Below are the code and all the weights of a small trained network. Each question names an input and a class and asks about switching units off, where a switched-off unit gives its printed mean instead of its output.

import numpy as np


def w(rows, s, z=0):
    codes = np.array(rows[::2]) - 128.0
    scale = np.full(codes.shape[1], s)
    scale[-1] = z or s
    return codes * scale


def norm(h):
    return h / np.sqrt((h * h).mean(-1, keepdims=True) + 1e-5)


def f(y):
    return np.maximum(y, 0)


def log_softmax(a):
    a = a - a.max(-1, keepdims=True)
    return a - np.log(np.exp(a).sum(-1, keepdims=True))


def net(x, mask):
    res = np.array(x, float).reshape(1, 6) / 4 @ E
    u = 0
    for l in range(4):
        y = f(norm(res) @ A[l][:, :-1].T + A[l][:, -1])
        res = res + np.where(mask[u : u + 8], y, B[l][:, -1]) @ B[l][:, :-1]
        u += 8
    return log_softmax(norm(res)[-1] @ U[:, :-1].T + U[:, -1])


A, B = {}, {}
E = w([
[130,130,130,131],'x0',
[129,130,130,130],'x1',
[169,66,106,178],'x2',
[43,97,132,202],'x3',
[66,197,3,116],'x4',
[127,125,126,125],'x5',
],0.0033)
A[0] = w([
[45,28,152,134,255],'0.n1',
[83,75,211,137,114],'0.n2',
[159,161,46,64,202],'0.n3',
[107,85,59,121,139],'0.n4',
[178,200,81,100,26],'0.n5',
[149,93,85,127,212],'0.n6',
[254,89,94,187,92],'0.n7',
[108,193,26,120,170],'0.n8',
],0.0049,0.0011)
B[0] = w([
[120,179,204,206,234],'0.n1',
[144,204,172,165,214],'0.n2',
[146,150,137,202,238],'0.n3',
[253,54,118,75,175],'0.n4',
[177,136,135,80,193],'0.n5',
[246,150,137,233,174],'0.n6',
[192,60,120,84,218],'0.n7',
[202,137,77,166,251],'0.n8',
],0.0049,0.0031)
A[1] = w([
[47,100,54,255,251],'1.n1',
[167,46,85,132,105],'1.n2',
[141,207,62,200,86],'1.n3',
[78,141,99,78,82],'1.n4',
[194,67,91,94,168],'1.n5',
[188,106,211,105,194],'1.n6',
[227,142,178,127,179],'1.n7',
[174,100,55,135,255],'1.n8',
],0.006,0.00097)
B[1] = w([
[134,10,135,104,202],'1.n1',
[176,136,252,176,172],'1.n2',
[80,59,204,22,216],'1.n3',
[102,144,65,213,135],'1.n4',
[121,100,205,106,193],'1.n5',
[48,34,28,157,224],'1.n6',
[42,114,49,138,253],'1.n7',
[162,202,239,112,205],'1.n8',
],0.0044,0.0049)
A[2] = w([
[163,166,138,95,172],'2.n1',
[179,153,79,220,208],'2.n2',
[82,103,127,172,171],'2.n3',
[136,79,185,178,129],'2.n4',
[98,198,174,141,209],'2.n5',
[3,140,48,143,2],'2.n6',
[100,117,123,63,141],'2.n7',
[166,171,108,157,184],'2.n8',
],0.0062,0.00086)
B[2] = w([
[125,217,100,137,171],'2.n1',
[110,101,125,205,167],'2.n2',
[179,130,129,139,198],'2.n3',
[130,142,112,67,253],'2.n4',
[122,201,158,180,168],'2.n5',
[109,86,101,62,167],'2.n6',
[1,112,59,178,171],'2.n7',
[143,182,122,178,150],'2.n8',
],0.0058,0.0041)
A[3] = w([
[2,130,150,243,114],'3.n1',
[95,144,147,166,136],'3.n2',
[92,227,192,164,81],'3.n3',
[120,55,179,148,149],'3.n4',
[214,117,171,77,249],'3.n5',
[93,110,184,146,42],'3.n6',
[53,99,108,67,45],'3.n7',
[147,136,202,17,129],'3.n8',
],0.0076,0.0022)
B[3] = w([
[188,127,97,166,255],'3.n1',
[243,125,131,254,167],'3.n2',
[151,191,164,59,204],'3.n3',
[86,148,122,49,255],'3.n4',
[93,146,181,121,232],'3.n5',
[135,72,64,154,170],'3.n6',
[57,169,53,134,184],'3.n7',
[76,110,72,89,165],'3.n8',
],0.0057,0.0046)
U = w([
[2,93,26,103,203],'0',
[199,151,181,201,125],'1',
[91,24,175,53,183],'2',
[126,40,102,228,7],'3',
[97,204,103,83,23],'4',
],0.011,0.0019)

Each question gives the input, the list of numbers given to net, and the class t.
The units are the neurons (one row each of A and B). Each row of codes is followed by its name. A weight is (code - 128) times the scale printed after its matrix; where a second scale follows, it is the last column's (A, B and U).
mask holds one flag per neuron, layer by layer. A switched-off neuron (its flag False) gives its mean, the last column of its row in B, instead of its output. The means were averaged over made-up inputs and are rounded, as every weight is.
A unit's drop is (log p(t) with every unit on - log p(t) with that unit switched off) / (log p(t) with every unit on - log p(t) with every unit switched off).
The circuit of an input: a set's keep is (log p(t) with only the set's units on - log p(t) with every unit switched off) / (log p(t) with every unit on - log p(t) with every unit switched off). Starting from the 12 units with the biggest drops (on a tie, the unit counted first), units are removed one at a time, each time the one whose removal leaves the highest keep (on an exact tie, the one counted first), for as long as the keep stays at least 0.8.
units of the circuit, in order: the units of the circuit, biggest drop first
most important unit: the unit with the biggest drop
top k neurons: the k neurons with the biggest drops, biggest first
drop when u is switched off: that unit's drop, to one decimal
input [-4,0,2,2,-8,5], class 3: units of the circuit, in order	(1.n3 1.n6)
input [-4,-8,7,-1,-3,-1], class 2: units of the circuit, in order	(3.n4 3.n1)
input [-7,-7,5,-6,0,7], class 2: units of the circuit, in order	(3.n1 3.n5)
input [-8,-1,8,0,-4,6], class 2: most important unit	0.n7
input [-7,-4,-7,4,-8,-8], class 1: top 2 neurons	(3.n3 0.n2)
input [2,-7,-2,6,-6,-5], class 1: top 2 neurons	(0.n2 0.n1)
input [-8,6,-6,7,0,5], class 1: top 3 neurons	(0.n1 1.n6 2.n5)
input [-3,5,5,4,8,-3], class 2: top 2 neurons	(1.n3 1.n1)
input [5,2,2,-5,5,1], class 1: top 2 neurons	(0.n8 0.n3)
input [2,1,0,4,-2,6], class 1: top 2 neurons	(0.n1 0.n2)
input [-2,-3,-7,-1,-2,-1], class 0: top 2 neurons	(2.n6 1.n8)
input [-4,8,7,6,7,-4], class 2: top 2 neurons	(1.n1 1.n3)
input [0,-8,7,-6,-1,4], class 2: top 2 neurons	(1.n5 0.n8)
input [1,1,7,1,3,-6], class 2: most important unit	1.n5
input [5,1,4,-3,8,7], class 1: drop when 0.n8 is switched off	0.3
input [3,8,0,0,-8,-7], class 0: drop when 1.n7 is switched off	0.2
input [-3,-1,8,-4,5,-1], class 1: drop when 1.n8 is switched off	0.1
input [5,-8,-3,-6,-6,3], class 0: drop when 1.n6 is switched off	0.0
